Below are the code and all the weights of a small trained network. Each question names an input and a class and asks about switching units off, where a switched-off unit gives its printed mean instead of its output.

import numpy as np


def w(rows, s, z=0):
    codes = np.array(rows[::2]) - 128.0
    scale = np.full(codes.shape[1], s)
    scale[-1] = z or s
    return codes * scale


def f(y):
    return np.maximum(y, 0)


def log_softmax(a):
    a = a - a.max(-1, keepdims=True)
    return a - np.log(np.exp(a).sum(-1, keepdims=True))


def net(x, mask):
    res = np.array(x, float).reshape(1, 6) / 4 @ E
    y = f(res @ A[0][:, :-1].T + A[0][:, -1])
    res = res + np.where(mask, y, B[0][:, -1]) @ B[0][:, :-1]
    return log_softmax(res[-1] @ U[:, :-1].T + U[:, -1])


A, B = {}, {}
E = w([
[172,60,162,198,53,161,185,50,19],'x0',
[184,171,228,160,59,120,152,197,135],'x1',
[92,144,61,75,67,75,192,152,95],'x2',
[226,128,65,91,120,255,214,230,127],'x3',
[119,124,121,119,121,122,138,136,124],'x4',
[145,143,133,135,125,135,130,98,147],'x5',
],0.0082)
A[0] = w([
[148,112,204,117,73,34,91,130,122,210],'N0',
[161,69,93,195,88,141,134,38,26,253],'N1',
[64,51,48,131,195,105,77,28,102,137],'N2',
[122,107,220,93,95,83,126,103,77,192],'N3',
[113,187,196,92,158,84,107,247,165,249],'N4',
[235,113,150,220,58,164,212,128,55,104],'N5',
[46,166,225,107,152,76,154,119,186,221],'N6',
[78,178,91,161,172,46,114,61,174,179],'N7',
[92,107,161,113,122,108,129,42,1,166],'N8',
[204,137,63,39,146,138,179,149,172,245],'N9',
[132,93,209,106,96,184,217,127,51,45],'N10',
[167,174,167,114,93,193,164,153,173,192],'N11',
[92,172,80,87,204,95,93,103,133,188],'N12',
],0.009,0.0035)
B[0] = w([
[59,215,193,198,87,162,230,77,182,187],'N0',
[191,22,207,200,113,133,187,164,94,236],'N1',
[209,87,55,125,179,106,161,255,143,228],'N2',
[83,184,226,192,79,108,161,136,186,178],'N3',
[103,224,114,34,140,127,89,55,82,221],'N4',
[88,106,69,153,81,54,42,196,71,253],'N5',
[56,186,124,190,33,50,109,107,88,202],'N6',
[119,73,83,101,109,51,73,126,171,214],'N7',
[183,71,167,173,96,95,214,212,133,194],'N8',
[105,158,119,51,147,203,132,133,110,227],'N9',
[59,95,36,147,133,40,96,138,107,198],'N10',
[139,185,49,51,84,157,71,196,103,206],'N11',
[102,56,92,66,178,73,94,113,212,207],'N12',
],0.0082,0.013)
U = w([
[97,81,64,181,97,42,37,188,160,131],'0',
[70,188,193,137,94,81,137,69,170,147],'1',
[217,63,178,191,131,97,208,185,199,3],'2',
[88,132,219,224,41,162,173,135,109,79],'3',
[136,123,98,92,165,207,136,192,220,239],'4',
[153,197,134,104,109,173,96,192,123,66],'5',
[198,64,106,157,150,176,166,177,2,216],'6',
],0.0084,0.0034)

Each question gives the input, the list of numbers given to net, and the class t.
The units are the neurons (one row each of A and B). Each row of codes is followed by its name. A weight is (code - 128) times the scale printed after its matrix; where a second scale follows, it is the last column's (A, B and U).
mask holds one flag per neuron, in row order. A switched-off neuron (its flag False) gives its mean, the last column of its row in B, instead of its output. The means were averaged over made-up inputs and are rounded, as every weight is.
A unit's drop is (log p(t) with every unit on - log p(t) with that unit switched off) / (log p(t) with every unit on - log p(t) with every unit switched off).
The circuit of an input: a set's keep is (log p(t) with only the set's units on - log p(t) with every unit switched off) / (log p(t) with every unit on - log p(t) with every unit switched off). Starting from the 12 units with the biggest drops (on a tie, the unit counted first), units are removed one at a time, each time the one whose removal leaves the highest keep (on an exact tie, the one counted first), for as long as the keep stays at least 0.8.
units of the circuit, in order: the units of the circuit, biggest drop first
unit that matters most: the unit with the biggest drop
k most important neurons: the k neurons with the biggest drops, biggest first
drop when u is switched off: that unit's drop, to one decimal
input [0,-3,0,1,5,5], class 4: unit that matters most	N5
input [0,-7,2,2,-6,8], class 4: units of the circuit, in order	[N5 N6]
input [-6,1,0,-8,4,8], class 1: 4 most important neurons	[N0 N5 N4 N10]
input [5,1,2,6,5,4], class 0: 4 most important neurons	[N5 N10 N2 N8]
input [1,-2,-3,-7,-6,-3], class 2: 2 most important neurons	[N5 N8]
input [1,0,2,5,8,-5], class 6: 3 most important neurons	[N7 N12 N6]
input [7,1,-5,0,-7,8], class 3: 2 most important neurons	[N2 N1]
input [1,7,-5,8,-5,2], class 0: 3 most important neurons	[N5 N10 N0]
input [5,-8,-8,1,2,-2], class 6: 2 most important neurons	[N3 N0]
input [1,-8,4,-8,4,-8], class 2: 3 most important neurons	[N8 N5 N2]
input [-8,0,-1,3,-6,8], class 4: 2 most important neurons	[N5 N12]
input [8,0,-5,-3,4,6], class 2: 2 most important neurons	[N8 N1]
input [5,1,-8,-5,-4,1], class 3: drop when N3 is switched off	0.2
input [5,-3,7,4,8,1], class 6: units of the circuit, in order	[N1]
input [0,2,6,2,1,0], class 5: drop when N1 is switched off	0.2
input [-3,-4,5,2,5,-2], class 4: drop when N5 is switched off	0.1
